[128 144 148 166 121 131 130 147] : (140)
[183 140 229 106 111 116 228 102] : (17)
[163 170  73 120 113 145 111  98] : (12)
[128 144 148 166 121 152 130 147] : (19)
[125 121 105 141 186 164 138 111] : (35)
[139 124  49 128 145 156 106 143] : (110)
miss (17): [102 111 183 140 106 229 116] -> [228]
miss (35): [141 138 105 111 121 164 186] -> [125]
present: [170  73 120 113 145] -> yes
present: [106 111 116 228] -> yes
miss (35): [138 111 121 105 125 141 164] -> [186]

[ 89  90 137 173] -> (69)
[165 135 102 167] -> (41)
[116 199 129  32] -> (153)
[ 92  90  91 194] -> (123)
[183 185 191 190] -> (60)
[129 187 132  38] -> (80)
[ 92  93  53 143] -> (166)
[170  97  33 134] -> (64)
present: [ 90  91 194] -> yes
present: [129  32] -> yes
miss (60): [185 183 190] -> [191]
present: [199 129  32] -> yes
miss (123): [194  91  92] -> [90]
miss (64): [170 134  97] -> [33]
miss (166): [ 53 143  92] -> [93]

[154 114 136  59 140 147 116 130 183] : (31)
[123 101 158  56 108 112 151 121 172] : (158)
[141 108 147  56 127 132 134 148 181] : (13)
[108 161 148 184 133 142 137 134  39] : (18)
[163 130 164  83 151 164  74 141 157] : (87)
[ 80  85 127  75  80  57 151 143 136] : (5)
[ 91 161 150 192 160 143 138  87  33] : (118)
[163 130 112  84 150 164  74 142 155] : (6)
miss (118): [138 192 150  33  91  87 143 160] -> [161]
miss (18): [184 148 161 142 134 137  39 108] -> [133]
miss (87): [ 83 164 151 157 141 130  74 164] -> [163]
miss (6): [112 130 164  74 150 142  84 163] -> [155]
present: [143 136] -> yes
miss (13): [132 108 141 134 181  56 148 127] -> [147]

[ 97 158  80 221 113 114 107 165] -> (67)
[ 97 158  80 221 113 114  96 205] -> (24)
[118 129 128  56  91 207 205  83] -> (37)
miss (24): [ 96 114 221  80 113 158 205] -> [97]
present: [ 80 221 113 114  96] -> yes
miss (24): [205 114 221  80  97 158 113] -> [96]
miss (37): [205 118  91 207  83  56 128] -> [129]
present: [ 97 158  79 221] -> no

[185 210  78 122  77  93] : (95)
[180 216  60 115 122 168] : (65)
[180 114 118 115 134 133] : (108)
[180 216  60 115 122 133] : (128)
miss (108): [114 115 134 180 118] -> [133]
miss (108): [134 114 118 180 133] -> [115]
miss (128): [216 115 122 133 180] -> [60]
miss (95): [ 93 185 210  78 122] -> [77]
present: [180 114 118 115] -> yes
present: [114 118 115] -> yes
present: [216  60 115] -> yes

[ 74  98  59  43 184 126 165 112  82 178 186 163 122 142 200 130 162 121
 146 106 137 151 173 144 154]  (2)
[102  99  49  46 201 150 158 131  96 165 155 160 131 133 157 114 162 113
 116  97 143 130 164 146 172]  (53)
[ 79 100  50  45 193 146 152 128  94 156 165 160 124 146 159 109 146 119
 121 111 154 133 169 143 177]  (75)
[ 44  90  22  40 224 157 166 144 103 160 168 159 123 206 144 101 165 111
  96 110 110 110 156 132 168]  (54)
[ 61  99  35  32 207 144 162 136  96 156 169 169 122 171 150  94 162 109
  98 111 126 137 164 150 162]  (97)
miss (75): [146 128 169 121 124 165 177  45  50 152 154 143 119 133 156 193  79 146
 159 160 146 109 100 111] -> [94]
miss (54): [224 206 156  40 157 168 110 123 160 144  22 110 144  90 111 110 132  44
 159 166  96 101 168 103] -> [165]
present: [146 119] -> yes
present: [162 122 142 200] -> no
present: [ 99  49  46 201 150] -> yes
present: [146 152 128] -> yes

[254 151  55  91 217 116 105 127  57]  (72)
[254 151  55  91 217 116 105  71  72]  (51)
[ 46 140 152 141 133  34 122 130  57]  (104)
miss (51): [ 55 105 217 116  71  91 254 151] -> [72]
present: [ 34 123] -> no
miss (104): [ 57 130 152  34 122 133 140  46] -> [141]
present: [130 122] -> no
miss (51): [ 91 116 151 217  71 105 254  72] -> [55]

[ 83 121  87 173 233 127 120 156 172 125  66 123 108] : (84)
[ 98 130 187 202 200 207 133 158  84  95  61  94 174] : (63)
[ 85 126 162 180 144 106  77 115  41 134  83 116  68] : (142)
[173 117 144 150  29  93 143 147 152 139 195 119  78] : (172)
[ 85 126 162 180 144 106  77 144  41 134  83 116  68] : (102)
[169 150 172 149  30 120 129 127 116 118 174 131 116] : (121)
[191 116 130 169 171 189 157 130  22 131 182 166 119] : (30)
[ 63 135  87 181 167  33  54 159 114 153  55 100  26] : (183)
[181 109 101  42  46 121 116  95 102 120 200 169 154] : (139)
miss (84): [156 125  83 233  66 173 127  87 123 120 121 108] -> [172]
miss (172): [ 93 143  29 139 119 152 173  78 144 117 195 150] -> [147]

